Read these off the grid that follows. Counting starts at 0.
1) Report the entry in the bottom-right corner.
2) Report the entry in row 0 and column 0.
3) Report the entry in row 0 and column 1.
4) Report the entry in row 1 and column 0.
5) Report the entry just left of 1.29.
6) Report the entry just right of 0.07.
7) Report the minimum.
8) Report the entry directly above the largest entry.
[[-1.39, -1.81, -1.61, 0.86, 1.54, -2.05],
 [-0.41, -1.06, -0.86, -0.35, 0.22, -0.95],
 [0.15, -1.44, -1.13, -0.87, 1.53, -1.48],
 [-1.39, 1.36, 1.19, 1.29, -2.46, 1.36],
 [-1.38, -1.36, -1.19, 0.86, 0.96, -1.54],
 [-0.86, 0.54, 0.58, 0.42, -1.37, 0.63],
 [0.07, -1.22, -1.04, -0.78, 0.45, -1.13],
 [-0.72, -1.90, -1.76, 0.18, 1.34, -2.06],
 [0.64, -0.30, -0.24, -1.44, -1.41, 0.10],
 [0.83, 1.50, 1.47, -1.37, -2.84, 1.94]]
1) 1.94
2) -1.39
3) -1.81
4) -0.41
5) 1.19
6) -1.22
7) -2.84
8) 0.10
